[-122   52  567  146   88  104  307  510  -33  -24 -114  108  217  362
  411 -216  280 -142 -149 -120   26 -216 -425 -133  373  115 -263 -101
  -25 -285  170 -244  160 -412 -699]
7
[-405  413  110 -217  -81  234 -208  308  139 -150 -347 -824   71  -61
  284   42  286 -134   86   78   20 -254 -231  -98  -59 -291  292   14
  164 -215  -11  237 -470   28 -608]
8
[-360  406  210 -223  -14  234 -150  333  122 -200 -346 -748  100   31
  276   82  249 -124    5   40   35 -285 -230  -10  -69 -320  296   -5
  105 -243  -36  202 -503  -27 -663]
6
[-360  364   26 -228  -20  232 -196  308  134 -195 -375 -656   20  -87
  248   30  234 -195  -38   14    5 -187 -226   16  -73 -238  342  -12
   55 -202   -3  162 -505  -11 -665]
3
[-339   23  399    7 -188  -43  240  413  149 -207 -215  220  146  121
  242 -347  274  425 -162  -20  191   52 -612 -345   54  375 -366  -91
  261 -137 -131   59  294  337 -556]
2
[-297  -90  157 -119 -171 -123  157  155  416  -39   75  450  118   90
  275 -372  387  381   17   11   27  -12 -760 -490   24  369 -484  -93
  426   44 -238  108  264  251 -449]
3
[ 456  258  -85 -144  119  282  176  361 -237 -315 -312   10 -283   37
  319 -310 -267  -50 -294 -325 -322  106  302  185  162 -412   -1 -114
 -555 -144   48  156   99 -161 -280]
0
[-380  396  119 -233   28  256 -264  257  107 -163 -413 -876   74  -56
  357    3  262 -160  -19   -5   76 -282 -201  -92  -43 -336  413   55
   89 -207  -48  247 -457   24 -582]
10
[  84  -68 -262 -190  103  150 -229  -70 -176   80  -72 -169  -88  283
  151 -443   28  154  -86  112   28  -32 -337 -312   34 -137   -1 -156
   -3 -135 -249  176  468 -119   25]
12
[  59 -108 -334    8  119 -129   82  -46 -164   -2  350  470   90  -14
 -335  131  153 -105 -324   43 -300  151  -49  297   56   37   10 -170
 -177   75 -230   25  172  235 -294]
11
[ 220  -12   80 -289  264   50   83  151  687   93 -141 -259  -29   36
  421 -491  -60 -510  -13 -357  500 -467 -233 -318 -126  -21 -119   90
   49   92  520   37  309 -684 -206]
10
[-207  388  331  -91  -66  181  -43  -60  296   51  235  181 -132  -37
 -364  290 -132 -189  410  216 -187 -207   72  106 -310  351 -185 -280
  150  167   64   -8 -228  -23 -211]
10
[-377  423  207 -271  -13  231 -353  188  -29  -88 -285 -899   34   -2
  326  201  143 -156  -10   46   75 -201 -178  -51 -119 -318  339   59
  147 -157  -83  232 -531  113 -570]
12
[-174  241   93   65  -79  112   -8    3  277  138  274  273   23  110
 -356   88   74 -123  419  310 -116 -144  -12  204 -190  305   65 -120
   74   87   15   24 -147 -158  128]
3
[-251  -31 -207 -187  230 -303 -171  -63 -248 -274   29 -197   65 -505
 -152   -9  112  248 -408  -18   39  -31  -82  -21 -180  407  342  152
  -24   65  -90  -36 -330   47  241]
11
[ 161   92  311 -235  135   14  109  152  672  -43 -234 -228  -97   34
  362 -264 -140 -452   63 -346  365 -458 -147 -302 -215 -157  -96  127
   31  -23  495   52  113 -599 -265]
7
[ -26  290  156 -140  -97   85 -154 -284  204   78  130 -129  -90   32
 -334  121 -109 -209  223  133 -118 -274  172  231 -148  117  162 -218
  -50  130  155  145   -9  -38  -49]
4
[-243  -99 -122 -241  -36 -175   29  108  400 -143 -127  496  154  214
  235 -569  530  655  -37  101  118  -89 -869 -629   10   41 -245 -189
  380 -233 -264  292  447  191 -237]
0
[  18  -86 -314   75   71  -78  121  -19 -112  -39  205  500   77  -84
 -282  140  161 -149 -272  -36 -332  162   25  221   19  -52  110  -68
 -196   -5 -231  -20   16  184 -439]
1
[-237  160   -9 -154   83   34  -64  -56  179  -66  107 -642   35   81
  169 -239   85  448  -91  -83 -164 -250 -396 -616   44   44 -167 -312
  293 -150 -338  324  538  348  456]
1
[-238  155  324  -91 -207  -13  -22   32   80 -264  -74  171  -25  229
  232 -159  180  670 -201  -31 -120  -60 -349 -412  -40  229 -297 -286
  181 -227 -246  190  298  402 -426]
2
[ 172   68  170 -150  202   34  130  143  661   40 -187 -192  -15   48
  422 -374  -58 -390   70 -394  367 -446 -213 -315 -173 -113 -131  168
   46  -15  429   14  149 -644 -205]
9
[  73 -113 -182   75  107  -81  104   88  -99  -15  244  491  149    3
 -282  119  126  -88 -228  -19 -203  145  -19  268   40  -74    4  -26
 -214   28 -186   28  158  146 -326]
5
[-217  279  269 -124  -51   80 -168 -171  278   60  273  161 -118  -53
 -411  252 -123 -133  299  189 -198 -152  -28  -36 -248  404  -53 -302
   36  221  -39   44 -117  156  -67]
7
[ 212   71  -25 -156  -33    9  313   35  289 -159 -341 -554 -116   52
  190 -323  -31   24 -204 -334 -239 -401  -11 -559  114 -100  -27 -296
  -54 -269  154  137  291 -195   -8]
1
[ 115  -94 -310  -56  194 -125   47   54 -172  -20  336  332   98  -47
 -229  120  153 -136 -386  -61 -245  129  -28  267   88  -19   92 -105
 -222   60 -205   40   81  130 -419]
9
[ -66   75 -284  -35  253  198 -181 -104 -178  -16 -137 -482   54  -81
  436 -437  157 -138 -279 -188 -137 -154  -31 -310  203 -226  201   27
  -94  -23    4  289  314    8 -255]
7
[  98 -114 -370  -37  123 -100  -11  -49 -219    1  374  540   20  -48
 -327  178  102 -116 -265   36 -312  208   52  303   36  -64  102  -98
 -197   85 -224   14   62  195 -280]
7
[-193  246  124  124   -7  142  143  -58  640  121  139  391   27  -77
 -180   38   38 -156  565  179  -89 -264 -111  107 -220  224   53 -154
  143  110  -28  -74 -138 -202   39]
8
[-251   53   37 -133   54 -295   29  -91  -26 -291 -139  -18   53 -318
 -127 -106   49  357 -193  -60  -48  -54 -150 -133 -183  378  149    7
   91  -39 -116  -37 -297  183  114]
3
[ 206   49  133 -198  195   20   92   70  629   27 -183 -112  -68   69
  375 -347 -103 -465   64 -327  377 -442 -217 -349 -221 -163 -109   70
   47   -3  377   47  168 -593 -212]
0
[ 225   77  289 -275  139   48  175  173  736  -39 -268 -128 -149   -4
  439 -321 -187 -493   19 -420  366 -406 -210 -247 -161 -137 -124   15
  -26    8  483   15  137 -595 -402]
1
[  65  237  228 -209 -196  149  578  432   91  -67 -467 -502   71  318
  303 -515   11 -265 -194 -112   74 -111 -359   75  269 -106 -431 -188
   34  -68  293  193  554  119 -634]
11
[ 108 -242 -473  -21  131 -132   29  -13 -258   83  338  503   73  -24
 -360    0  215 -171 -337   41 -163  171  -92  278  129  -18   60  -68
 -136  115 -217   14  100  148 -353]
12
[ -23  167   50  -56 -133   21  -59 -161  270   67    7   67  -69  -52
 -352  -11  -83 -221  352   93  -20 -127   55   93 -203   92  -86   31
   39  153  154   92  -23   97  203]
7
[-316  355  205 -202 -113  266 -199  247   55 -225 -483 -867    3  -15
  319   49  166 -158  -36    2   71 -246 -133  -82  -50 -335  374   26
   67 -226  -23  224 -514   37 -580]
0
[-264 -125  220 -144  -52   32  166  348  257   -5 -136  389  261  -10
  178 -320  383  273  -24   77  220  -23 -884 -271  149  276 -303 -181
  283   75 -157   37  163  227 -729]
11
[ 160  272  360 -204  -86   81  245  209  101 -375 -316 -479 -119  113
  409  -95  -87  -79 -278 -255 -366 -322  130  -76  157   20 -114 -375
 -198 -381  179  -47  133 -156 -601]
6
[-294  -82 -101 -138  134 -303 -182 -153 -285 -232   66 -225   57 -418
 -141    2   90  213 -272  -36   70  -45 -197 -238 -203  298  239  100
   85   87 -105    2 -402  141  175]
6
[  53 -161 -411  -43  130  -81   60  -15 -180   80  317  337  107  -15
 -246   21  210 -180 -322   35 -166  105  -95  257  135   77   59 -104
 -125  146 -172  -13   84  139 -379]
2
[ 240    0  128 -153  154   17  148  134  777   18 -222 -138  -50   -4
  453 -478  -86 -416  112 -426  466 -470 -224 -401 -244 -133 -116  157
   70    5  464   25  188 -675 -124]
8
[ -56  212   20 -146   83   74 -181 -287  351  191  334  -33  -81   17
 -353   97 -163 -385  232  116   78 -267  127  193 -273  207  100 -158
   39  332  140   76  -90  -84  -24]
2
[ 179  109  174 -297  174   -3  113   65  646  -20 -108  -45 -127   -7
  348 -270 -142 -312   23 -346  257 -375 -239 -241 -233   18 -177  -14
   54   15  391    4  209 -551 -225]
9
[-173 -166  207  -43  -12 -260  198  362  137 -187    5  608  211  159
  383 -367  497  583 -192   15  113  108 -674 -331  215   92 -286  -69
  280 -246 -138  134  393   76 -318]
8
[-389  107  243  -69 -226  -42   50  234   95 -280  -95   93  138   34
  154  -58  391  559 -175   63 -102  -52 -481 -267   43  265 -278  -65
  121 -210 -141  128  202  317 -425]
4
[ 132  -25  -35 -256  257  -37   53   67  727   80 -257  -91  -23  -25
  420 -537    9 -446   50 -367  471 -420 -311 -343 -175  -78  -41  112
  146   21  484   35  184 -644 -199]
5
[ 260   28  103 -225  168   -7   68  104  661   27 -243 -161 -106   63
  421 -498  -74 -443   58 -385  423 -450 -229 -370 -202 -135 -197  119
   70    5  505  106  190 -607 -140]
11
[   9 -125 -357    9   92 -102   43  -49 -170   40  323  504   80  -57
 -354  108  163 -129 -263   74 -191  217  -64  342   26   78   28  -70
 -132  123 -169   43  127  208 -271]
4
[-135  223   82   -4   13  143 -148 -163  136  172  255  -52   -7 -127
 -430  217 -156 -304  244  126  -40  -96  209  258 -287  230  143  115
  -47  278   85  -37 -144 -130  132]
12
[ -42  320  264   -8 -146  161   48   27  421   61   42  138   25   47
 -448  104   14 -139  413  200 -216 -125   49  222 -173  203  -62 -189
   69    8   35  114  -62   12  -33]
1
[-114   12  316  253 -204  265  441  352  154 -371 -726 -192  -13  187
  289 -226  138  143 -133 -140 -279 -146 -150 -340  372 -248 -237 -316
 -143 -609   62  -79  438  -44 -458]
8
[-148  269  146  -36  -72  112 -269  -82   72  155  149 -264 -114  -25
 -349  175  -88 -392  268  190  -15 -305  277  208 -120  222  208   32
  -79   95  119   11 -127 -136   25]
12
[  70 -182 -546   14  188 -125   13  -29 -264   75  313  483  107  -96
 -258    8  245 -201 -294   10 -166  199  -10  295  101 -149  161   40
 -150  122 -191   60   71  148 -302]
10
[ -66  204  125   33   35   68  -82 -182  243  146  125  -54  -90  -36
 -350  101 -188 -484  251   85   -1 -152  114  179 -236  181  -50  -10
  -70  242  138   69 -111  -68    4]
3
[ 314  291   84  -85 -107  105  258  112   91 -563 -579  -43  -91  195
  165  -63   37  254 -283  -97 -480 -204   63 -400  -93 -483 -138 -490
 -286 -592 -120  410  657  159 -230]
3
[ 162  516  348 -267 -108  269  269  108  146 -410 -713  143 -105  181
  246 -337 -102  434 -166 -247 -510  152 -149 -187  -18 -146 -420 -603
  -87 -387   78  359  394  461 -611]
12
[-364   96 -113 -197   81 -255  -56 -150   -8 -268  -12 -313  143 -402
 -248   52   91  326 -156  129   -5 -135 -142  -44 -267  365  340   20
  159   11 -212   -6 -277  219  296]
0
[  50  270   55 -170  -71   83   18 -127  370   40   90   66 -146  -38
 -443  -65 -156 -261  336   82 -218 -113   89  258 -233  129  -40  -68
 -108  191  127  117  -86 -111   -1]
10
[-406  424  237 -262  -34  182 -301  212  -60 -214 -231 -824   -2  -62
  271  182  130 -198  -45   39   36 -257 -173  -83 -163 -290  338   57
   85 -163  -71  240 -490   54 -597]
0
[   4  -22   36  179 -129 -180   69   58 -476 -148 -217 -344 -171  167
  394 -226  -24  272 -115 -241 -132  -73   38 -497  265 -234 -490  195
  -12 -316   29  -47  278   54  458]
5
[ 156   16   31 -255  261  -19   84  117  720   76 -161 -111   39  -18
  396 -499   10 -430   23 -353  465 -466 -351 -265 -174   -6 -115   71
  109   48  490    2  252 -655 -296]
5
[ 159   26   74 -331  273  -16   10  110  585   96  -68 -154  -23  -11
  363 -469  -52 -461   10 -331  477 -379 -306 -204 -173  -23 -132  135
  118  104  506   39  254 -668 -203]
6
[-263  -38 -169 -152   49 -340 -111 -173 -264 -292   18 -213  -61 -493
 -251   57  -58  355 -266   17    2   15  -40 -118 -209  333  231  136
  -39   82 -181    0 -249  285  467]
1
[-327   -9  158   43 -242 -124  223  273  127 -264 -183  546  107    0
  250 -294  377  579  -78  -16    9  209 -555 -151   90  250 -403   11
  222 -171 -102   26  213  427 -295]
10
[  72 -167 -436   57  181 -139  -35  -66 -279   45  308  433  103  -59
 -259   63  226 -129 -311    4 -179  125   20  180   80  -78  161  -25
 -134   41 -218   76  131  143 -246]
9
[  39 -131 -344  -14  167  -75   53    0 -128   69  351  588  160  -42
 -326   99  189 -104 -242   60 -233  175 -130  313   52   15   27 -144
 -115  106 -242    2  184  145 -407]
5
[-279   83 -176 -306  153 -328 -243 -299 -253 -330   51 -370  -28 -566
 -233  128  -94  346 -359  -77 -140  -19  110  -47 -313  346  355  148
  -40  120 -153   70 -321  275  450]
5
[ -90  234  636 -240 -376 -134  172  353   42 -398 -109  159  -91  236
  265  -30  129  630 -154  -48 -284   30 -404 -242  135  112 -484 -288
   58 -262 -236  208  210  483 -604]
2
[  86  -95 -304    8  104 -129   61    5 -141    6  291  362   98  -15
 -303   59  155 -131 -294  -32 -249   92  -26  272   43  -36   60  -42
 -157   28 -234   42  110  132 -327]
3
[-234   61  -62 -131  106 -214  -52 -151 -166 -318   -6 -379   22 -508
 -289  123 -158  250 -337  -72  -59  -63  196   -2 -247  486  332  114
 -157  127 -106  -47 -361  270  376]
0
[ 194  147  124 -461 -170   86   88  119 -217 -444 -357 -357 -282   89
  144 -281 -235  382 -340 -145 -307  -22 -183 -247   45 -184 -352 -341
 -251 -189  -65  349  489  280 -182]
5
[-398  355  109 -216   35  288 -235  286   96  -84 -422 -723  100   -9
  310  -60  295 -312  -15   41  193 -268 -344 -125  -77 -205  353   24
  169 -147  -37  186 -496  -44 -675]
0
[ 121 -125 -307  -55  129  -83   47  -21 -181   29  374  387   89  -41
 -333   90   85 -152 -298    4 -219  186   22  337   14  -38   17   -7
 -167  151 -167   77  125  165 -282]
12
[   4  283  224  -83 -191  108  -69 -219  344   62   80  107 -145  334
 -284  204 -125   67  297  129 -277 -117  109   88 -217  169  -55 -349
   36  -54  -91   35 -255  126  -90]
2
[  72 -132 -313   35  126  -73  137   24 -170    7  276  552   99  -24
 -296   81  165 -151 -301   15 -245  149  -46  277   74   86   49 -127
 -171   58 -213  -20   33  154 -355]
0
[-454   -4 -177  -53  144 -317 -256 -266 -235 -169   35 -493  162 -515
 -135    9  113  326 -265   10  108 -148   30 -135 -218  497  457  338
  114   63 -215  -95 -393  202  493]
1
[-309  445  218 -239  -94  249 -234  250  111 -235 -442 -891   -5   28
  327   94  168 -210    8  -16  -50 -260 -132 -137 -119 -335  323  -18
   26 -261  -64  249 -524   69 -627]
6
[-373 -134 -213  -23  232 -336 -133  -79 -148 -209    9  -79  159 -546
 -120  -39  192  182 -183   42  190  -82 -106 -196 -175  314  360  250
  112   62  -77  -80 -353   34  335]
8
[-329   98 -141 -176  159 -262 -150 -114 -213 -299  158 -138   24 -449
 -140   68  105  330 -301  -26  -96 -181   -1  -68 -208  415  333   16
   70   10  -91  -40 -401   59  206]
3
[-112  314  -24 -122 -157   50 -138 -226  239   52  105   -5 -200 -129
 -416   74 -153 -174  360  104 -138 -201  173  144 -315  181   84  -41
  -31  133  150   83 -110   18  106]
10
[  19 -123 -311  -19   93 -115   73   15 -107   33  323  466   85   -6
 -294   81  189 -105 -245   34 -200  101 -102  241   43   46   27  -54
  -87   62 -191   -3   72  154 -314]
7
